Here is a tiny trained network, its code and every weight. The questions are about switching its units off for an input and a class, where a switched-off unit gives its printed mean instead of its output.

import numpy as np


def w(rows, s, z=0):
    codes = np.array(rows[::2]) - 128.0
    scale = np.full(codes.shape[1], s)
    scale[-1] = z or s
    return codes * scale


def f(y):
    return y / 2 * (1 + np.tanh(0.7978845608 * (y + 0.044715 * y**3)))


def log_softmax(a):
    a = a - a.max(-1, keepdims=True)
    return a - np.log(np.exp(a).sum(-1, keepdims=True))


def net(x, mask):
    res = np.array(x, float).reshape(1, 5) / 4 @ E
    y = f(res @ A[0][:, :-1].T + A[0][:, -1])
    res = res + np.where(mask, y, B[0][:, -1]) @ B[0][:, :-1]
    return log_softmax(res[-1] @ U[:, :-1].T + U[:, -1])


A, B = {}, {}
E = w([
[100,74,161,119,129,115,210,43,181,125,139],'x0',
[100,96,139,7,197,94,58,53,109,101,86],'x1',
[247,173,87,166,196,201,111,129,213,2,108],'x2',
[55,50,73,126,146,127,199,71,147,190,116],'x3',
[159,140,233,67,119,70,135,148,110,194,57],'x4',
],0.0098)
A[0] = w([
[152,117,210,99,115,96,104,130,110,138,102,202],'n1',
[65,30,115,95,163,127,152,51,152,121,141,61],'n2',
[97,100,59,130,156,156,106,64,141,43,177,149],'n3',
[155,162,115,77,151,126,2,145,73,98,111,138],'n4',
[27,66,68,169,109,104,133,114,108,209,147,185],'n5',
[141,77,101,117,214,188,148,110,158,90,118,4],'n6',
],0.0098,0.003)
B[0] = w([
[77,109,102,101,108,84,156,102,129,107,117,212],'n1',
[141,176,123,165,136,171,128,177,159,62,162,233],'n2',
[122,176,77,139,153,106,56,119,213,105,38,238],'n3',
[58,105,107,70,159,137,163,90,251,134,94,240],'n4',
[73,99,153,53,103,121,156,142,97,181,174,251],'n5',
[96,96,139,112,134,90,133,102,159,163,106,204],'n6',
],0.011,0.012)
U = w([
[203,167,93,244,164,184,102,157,179,64,105,161],'0',
[247,133,173,162,127,93,123,157,45,134,91,26],'1',
[151,65,155,125,189,218,173,79,93,150,167,2],'2',
[101,114,140,131,108,136,153,169,74,138,205,251],'3',
[84,89,127,63,154,74,139,70,155,140,75,121],'4',
],0.012,0.0073)

Each question gives the input, the list of numbers given to net, and the class t.
The units are the neurons (one row each of A and B). Each row of codes is followed by its name. A weight is (code - 128) times the scale printed after its matrix; where a second scale follows, it is the last column's (A, B and U).
mask holds one flag per neuron, in row order. A switched-off neuron (its flag False) gives its mean, the last column of its row in B, instead of its output. The means were averaged over made-up inputs and are rounded, as every weight is.
A unit's drop is (log p(t) with every unit on - log p(t) with that unit switched off) / (log p(t) with every unit on - log p(t) with every unit switched off).
The circuit of an input: a set's keep is (log p(t) with only the set's units on - log p(t) with every unit switched off) / (log p(t) with every unit on - log p(t) with every unit switched off). Starting from all 6 units, units are removed one at a time, each time the one whose removal leaves the highest keep (on an exact tie, the one counted first), for as long as the keep stays at least 0.8.
circuit, biggest first: the units of the circuit, biggest drop first
unit that matters most: the unit with the biggest drop
top k neurons: the k neurons with the biggest drops, biggest first
drop when u is switched off: that unit's drop, to one decimal
input [2,-1,-6,-7,1], class 3: top 3 neurons	[n3, n4, n6]
input [8,8,-2,-2,-1], class 0: unit that matters most	n2
input [8,-3,-3,-6,2], class 3: top 3 neurons	[n4, n3, n6]
input [5,2,0,0,1], class 3: circuit, biggest first	[n4, n3]
input [4,7,-3,7,3], class 3: circuit, biggest first	[n2, n4]
input [3,2,1,5,-8], class 0: top 4 neurons	[n2, n3, n4, n1]
input [6,-1,-7,1,5], class 3: top 2 neurons	[n4, n3]
input [-1,3,5,-1,-7], class 4: top 3 neurons	[n6, n2, n4]
input [-1,-3,3,-7,5], class 4: top 2 neurons	[n2, n4]
input [2,-4,0,0,-6], class 0: top 2 neurons	[n4, n3]
input [2,5,7,-6,-7], class 4: top 3 neurons	[n6, n4, n2]
input [2,-4,3,-3,8], class 1: top 3 neurons	[n4, n5, n3]
input [5,-3,-4,-8,5], class 3: top 2 neurons	[n4, n3]
input [3,3,2,-5,-7], class 0: top 2 neurons	[n5, n3]
input [-7,5,3,-8,-5], class 4: circuit, biggest first	[n4]
input [-1,-6,2,3,8], class 1: top 2 neurons	[n4, n5]
input [-1,8,5,5,-6], class 0: drop when n2 is switched off	0.8
input [2,-6,-6,1,3], class 3: drop when n4 is switched off	0.1
input [-8,-1,7,-3,4], class 4: drop when n4 is switched off	1.3
input [4,0,4,4,-7], class 0: top neuron	[n2]
input [-1,-8,-1,8,8], class 3: drop when n4 is switched off	0.2
